Below are the code and all the weights of a small trained network. Each question names an input and a class and asks about switching units off, where a switched-off unit gives its printed mean instead of its output.

import numpy as np


def w(rows, s, z=0):
    codes = np.array(rows[::2]) - 128.0
    scale = np.full(codes.shape[1], s)
    scale[-1] = z or s
    return codes * scale


def norm(h):
    return h / np.sqrt((h * h).mean(-1, keepdims=True) + 1e-5)


def f(y):
    return y / 2 * (1 + np.tanh(0.7978845608 * (y + 0.044715 * y**3)))


def log_softmax(a):
    a = a - a.max(-1, keepdims=True)
    return a - np.log(np.exp(a).sum(-1, keepdims=True))


def net(x, mask):
    res = np.array(x, float).reshape(1, 6) / 4 @ E
    u = 0
    for l in range(2):
        y = f(norm(res) @ A[l][:, :-1].T + A[l][:, -1])
        res = res + np.where(mask[u : u + 6], y, B[l][:, -1]) @ B[l][:, :-1]
        u += 6
    return log_softmax(norm(res)[-1] @ U[:, :-1].T + U[:, -1])


A, B = {}, {}
E = w([
[123,173,206,72,144,116,162,166,201],'x0',
[156,118,120,53,36,143,94,118,165],'x1',
[41,92,111,122,174,125,142,113,161],'x2',
[156,87,108,98,165,217,144,83,131],'x3',
[143,122,52,43,150,136,192,91,79],'x4',
[137,11,98,191,77,77,95,157,154],'x5',
],0.012)
A[0] = w([
[186,131,121,156,83,134,87,180,127,128],'0.n0',
[98,139,112,8,119,127,157,99,126,138],'0.n1',
[147,103,101,98,156,185,122,100,119,51],'0.n2',
[129,167,121,139,145,161,145,84,51,90],'0.n3',
[117,109,133,157,143,176,123,74,125,3],'0.n4',
[105,176,166,106,161,115,138,135,144,44],'0.n5',
],0.016,0.0051)
B[0] = w([
[71,117,128,118,136,87,131,48,52,227],'0.n0',
[121,176,69,89,124,142,249,58,52,255],'0.n1',
[166,93,109,119,93,174,112,208,163,189],'0.n2',
[181,136,29,88,217,127,168,34,119,220],'0.n3',
[146,132,65,194,151,158,78,177,150,149],'0.n4',
[98,120,133,145,199,79,113,172,174,188],'0.n5',
],0.013,0.0082)
A[1] = w([
[208,190,118,84,135,106,100,85,87,19],'1.n0',
[125,143,153,126,194,98,129,207,145,110],'1.n1',
[184,96,145,12,41,166,96,105,138,49],'1.n2',
[75,196,236,110,191,113,152,122,148,65],'1.n3',
[170,113,225,82,29,102,150,93,171,99],'1.n4',
[186,86,64,147,166,123,152,116,100,1],'1.n5',
],0.011,0.0061)
B[1] = w([
[51,187,127,88,217,143,184,60,144,208],'1.n0',
[75,136,230,170,86,117,116,111,146,194],'1.n1',
[130,199,249,62,79,119,92,187,167,184],'1.n2',
[105,162,220,77,229,196,81,137,227,253],'1.n3',
[170,152,148,158,255,91,139,68,54,193],'1.n4',
[121,194,211,113,171,122,132,124,132,241],'1.n5',
],0.009,0.0041)
U = w([
[50,185,247,110,192,87,92,125,226,138],'0',
[193,167,183,54,67,184,75,153,163,116],'1',
[191,85,44,74,41,198,113,223,185,88],'2',
[130,180,59,56,204,121,211,24,71,191],'3',
[70,44,134,214,55,43,57,100,55,169],'4',
[163,75,60,201,205,220,62,183,183,98],'5',
[192,251,81,189,43,87,133,217,184,5],'6',
[156,158,94,62,55,162,247,170,141,65],'7',
],0.017,0.022)

Each question gives the input, the list of numbers given to net, and the class t.
The units are the neurons (one row each of A and B). Each row of codes is followed by its name. A weight is (code - 128) times the scale printed after its matrix; where a second scale follows, it is the last column's (A, B and U).
mask holds one flag per neuron, layer by layer. A switched-off neuron (its flag False) gives its mean, the last column of its row in B, instead of its output. The means were averaged over made-up inputs and are rounded, as every weight is.
A unit's drop is (log p(t) with every unit on - log p(t) with that unit switched off) / (log p(t) with every unit on - log p(t) with every unit switched off).
The circuit of an input: a set's keep is (log p(t) with only the set's units on - log p(t) with every unit switched off) / (log p(t) with every unit on - log p(t) with every unit switched off). Starting from all 12 units, units are removed one at a time, each time the one whose removal leaves the highest keep (on an exact tie, the one counted first), for as long as the keep stays at least 0.8.
units of the circuit, in order: the units of the circuit, biggest drop first
most important unit: the unit with the biggest drop
top k neurons: the k neurons with the biggest drops, biggest first
k most important neurons of layer l: the k neurons of layer l with the biggest drops, biggest first
drop when u is switched off: that unit's drop, to one decimal
input [5,8,-3,1,-5,3], class 0: 2 most important neurons of layer 1 -> [1.n2 1.n4]
input [-3,7,3,-5,4,6], class 4: units of the circuit, in order -> [0.n3]
input [-6,6,6,-7,-3,-5], class 4: units of the circuit, in order -> [0.n3 1.n0]
input [0,-3,6,7,-2,-2], class 5: units of the circuit, in order -> [0.n4 0.n2]
input [4,-4,8,6,-4,7], class 5: top 2 neurons -> [0.n0 0.n5]
input [2,2,-5,5,0,1], class 1: top 3 neurons -> [1.n2 0.n2 0.n3]
input [3,-2,7,-6,-2,7], class 4: top 3 neurons -> [1.n3 0.n5 1.n5]
input [5,1,4,-8,3,6], class 4: top 2 neurons -> [1.n3 0.n5]
input [-4,-7,-3,5,0,6], class 5: top 2 neurons -> [0.n1 0.n4]
input [-1,3,-1,-3,6,8], class 4: 2 most important neurons of layer 0 -> [0.n3 0.n1]
input [3,-5,7,6,-4,0], class 0: drop when 1.n1 is switched off -> 0.1
input [5,5,4,8,0,2], class 7: drop when 0.n2 is switched off -> 0.4
input [-7,-2,-1,6,4,8], class 5: drop when 0.n1 is switched off -> 0.2
input [6,-5,-2,4,-5,8], class 4: most important unit -> 0.n5
